Below is a small trained network, with its code and all its weights. Each question gives an input and a class and asks what happens when units are switched off, that is, made to give their printed mean instead of their output.

import numpy as np


def w(rows, s, z=0):
    codes = np.array(rows[::2]) - 128.0
    scale = np.full(codes.shape[1], s)
    scale[-1] = z or s
    return codes * scale


def norm(h):
    return h / np.sqrt((h * h).mean(-1, keepdims=True) + 1e-5)


def f(y):
    return y / 2 * (1 + np.tanh(0.7978845608 * (y + 0.044715 * y**3)))


def log_softmax(a):
    a = a - a.max(-1, keepdims=True)
    return a - np.log(np.exp(a).sum(-1, keepdims=True))


def net(x, mask):
    res = np.array(x, float).reshape(1, 6) / 4 @ E
    u = 0
    for l in range(2):
        y = f(norm(res) @ A[l][:, :-1].T + A[l][:, -1])
        res = res + np.where(mask[u : u + 16], y, B[l][:, -1]) @ B[l][:, :-1]
        u += 16
    return log_softmax(norm(res)[-1] @ U[:, :-1].T + U[:, -1])


A, B = {}, {}
E = w([
[226,153,141,67,120,57,194],'x0',
[122,130,131,124,125,130,133],'x1',
[91,215,131,63,144,81,54],'x2',
[133,128,125,132,131,126,124],'x3',
[130,127,127,131,129,126,127],'x4',
[92,108,66,150,2,86,115],'x5',
],0.0083)
A[0] = w([
[132,91,111,120,156,115,140,79],'L0N1',
[80,115,197,155,239,165,108,141],'L0N2',
[64,134,133,112,147,134,44,23],'L0N3',
[135,118,124,104,79,84,159,2],'L0N4',
[143,141,88,88,123,166,175,57],'L0N5',
[154,124,72,101,47,96,133,101],'L0N6',
[196,157,177,104,244,140,171,54],'L0N7',
[128,92,130,200,149,145,126,88],'L0N8',
[203,84,130,172,106,157,254,99],'L0N9',
[105,41,109,213,137,215,185,181],'L0N10',
[168,128,163,82,166,104,180,77],'L0N11',
[109,147,138,108,163,205,142,103],'L0N12',
[132,155,122,131,127,103,134,27],'L0N13',
[81,127,55,160,81,159,87,104],'L0N14',
[116,133,132,164,148,76,137,111],'L0N15',
[121,111,126,132,188,209,70,110],'L0N16',
],0.0091,0.0026)
B[0] = w([
[146,151,168,147,88,137,152,127],'L0N1',
[105,183,104,159,210,59,210,224],'L0N2',
[69,138,255,196,188,102,136,175],'L0N3',
[137,146,114,146,182,108,173,153],'L0N4',
[117,80,135,168,153,99,63,130],'L0N5',
[99,114,87,95,207,67,193,198],'L0N6',
[115,104,169,119,20,197,65,241],'L0N7',
[119,145,130,75,105,162,165,157],'L0N8',
[90,68,215,254,171,96,131,254],'L0N9',
[167,157,30,14,63,165,149,246],'L0N10',
[100,141,155,92,103,193,69,188],'L0N11',
[140,121,88,163,150,136,169,158],'L0N12',
[117,129,86,105,86,137,134,121],'L0N13',
[103,48,137,82,79,160,76,196],'L0N14',
[109,166,147,131,86,147,144,126],'L0N15',
[160,183,143,139,134,60,196,187],'L0N16',
],0.0066,0.0075)
A[1] = w([
[84,198,62,131,181,122,41,117],'L1N1',
[160,169,165,66,118,183,29,4],'L1N2',
[162,150,145,47,66,200,91,134],'L1N3',
[147,106,184,228,95,172,55,66],'L1N4',
[169,66,159,121,40,196,71,142],'L1N5',
[94,42,49,132,86,104,98,109],'L1N6',
[64,123,179,50,77,201,22,107],'L1N7',
[99,146,146,170,63,118,19,62],'L1N8',
[122,116,55,41,95,200,196,115],'L1N9',
[174,188,105,47,109,49,67,132],'L1N10',
[130,114,68,255,133,212,213,43],'L1N11',
[120,170,152,198,139,148,130,142],'L1N12',
[140,160,189,144,154,33,147,136],'L1N13',
[169,86,188,197,138,206,76,34],'L1N14',
[106,75,139,197,148,95,200,81],'L1N15',
[180,195,97,84,154,239,199,65],'L1N16',
],0.0086,0.0043)
B[1] = w([
[115,64,166,172,118,151,172,169],'L1N1',
[195,162,124,132,130,28,42,167],'L1N2',
[175,133,124,202,160,140,75,194],'L1N3',
[103,120,153,31,105,141,253,178],'L1N4',
[69,185,151,159,172,197,142,230],'L1N5',
[148,137,195,175,156,155,100,207],'L1N6',
[180,74,130,107,110,104,104,253],'L1N7',
[120,80,147,53,146,31,134,169],'L1N8',
[146,183,89,140,125,170,120,209],'L1N9',
[132,160,68,72,175,181,156,184],'L1N10',
[87,175,97,46,159,58,84,210],'L1N11',
[116,138,91,139,151,164,111,166],'L1N12',
[125,132,72,201,81,169,132,207],'L1N13',
[153,140,134,145,129,205,221,172],'L1N14',
[224,113,153,147,90,76,53,208],'L1N15',
[114,65,57,68,97,1,135,185],'L1N16',
],0.0078,0.0058)
U = w([
[105,182,28,68,147,94,213,251],'0',
[163,125,232,141,127,225,219,118],'1',
[45,204,191,207,215,132,150,49],'2',
[193,175,176,74,163,110,41,141],'3',
[123,104,86,129,66,255,91,101],'4',
[188,53,138,181,92,33,166,88],'5',
[46,42,193,106,125,75,65,72],'6',
],0.018,0.002)

Each question gives the input, the list of numbers given to net, and the class t.
The units are the neurons (one row each of A and B). Each row of codes is followed by its name. A weight is (code - 128) times the scale printed after its matrix; where a second scale follows, it is the last column's (A, B and U).
mask holds one flag per neuron, layer by layer. A switched-off neuron (its flag False) gives its mean, the last column of its row in B, instead of its output. The means were averaged over made-up inputs and are rounded, as every weight is.
A unit's drop is (log p(t) with every unit on - log p(t) with that unit switched off) / (log p(t) with every unit on - log p(t) with every unit switched off).
The circuit of an input: a set's keep is (log p(t) with only the set's units on - log p(t) with every unit switched off) / (log p(t) with every unit on - log p(t) with every unit switched off). Starting from the 12 units with the biggest drops (on a tie, the unit counted first), units are removed one at a time, each time the one whose removal leaves the highest keep (on an exact tie, the one counted first), for as long as the keep stays at least 0.8.
units of the circuit, in order: the units of the circuit, biggest drop first
k most important neurons: the k neurons with the biggest drops, biggest first
top k neurons in layer l: the k neurons of layer l with the biggest drops, biggest first
drop when u is switched off: that unit's drop, to one decimal
input [2,-1,6,6,8,1], class 0: top 3 neurons in layer 0 : L0N7, L0N9, L0N14
input [-2,3,7,6,7,0], class 2: units of the circuit, in order : L0N3
input [0,0,-8,-4,-4,-5], class 0: 2 most important neurons : L0N10, L1N11
input [0,-5,1,7,6,7], class 6: 4 most important neurons : L0N10, L0N14, L1N6, L1N13
input [8,6,1,8,-6,0], class 3: top 3 neurons in layer 0 : L0N2, L0N11, L0N7
input [5,-5,0,0,4,-4], class 1: top 2 neurons in layer 1 : L1N14, L1N4
input [0,1,-7,-6,0,3], class 4: top 2 neurons in layer 1 : L1N11, L1N9
input [0,-1,-4,5,-2,8], class 4: 4 most important neurons : L0N2, L0N10, L0N14, L0N3
input [8,8,-3,4,5,0], class 1: top 3 neurons in layer 0 : L0N11, L0N2, L0N7
input [0,6,-6,-8,-7,6], class 4: 3 most important neurons : L0N10, L0N2, L0N16
input [0,-8,1,2,-8,-1], class 2: 4 most important neurons : L0N2, L0N10, L0N16, L0N14
input [0,2,-3,-6,1,4], class 4: 4 most important neurons : L0N10, L0N2, L0N14, L1N9
input [-1,2,-8,1,6,3], class 4: 2 most important neurons : L0N10, L0N2
input [-4,2,-5,2,6,-1], class 0: most important neuron : L0N10
input [-7,-2,-3,-6,8,-8], class 0: drop when L1N7 is switched off : 0.0
input [-1,-2,-8,6,5,4], class 4: drop when L0N2 is switched off : 0.1
input [-1,8,-8,-6,4,5], class 4: drop when L0N10 is switched off : 2.5
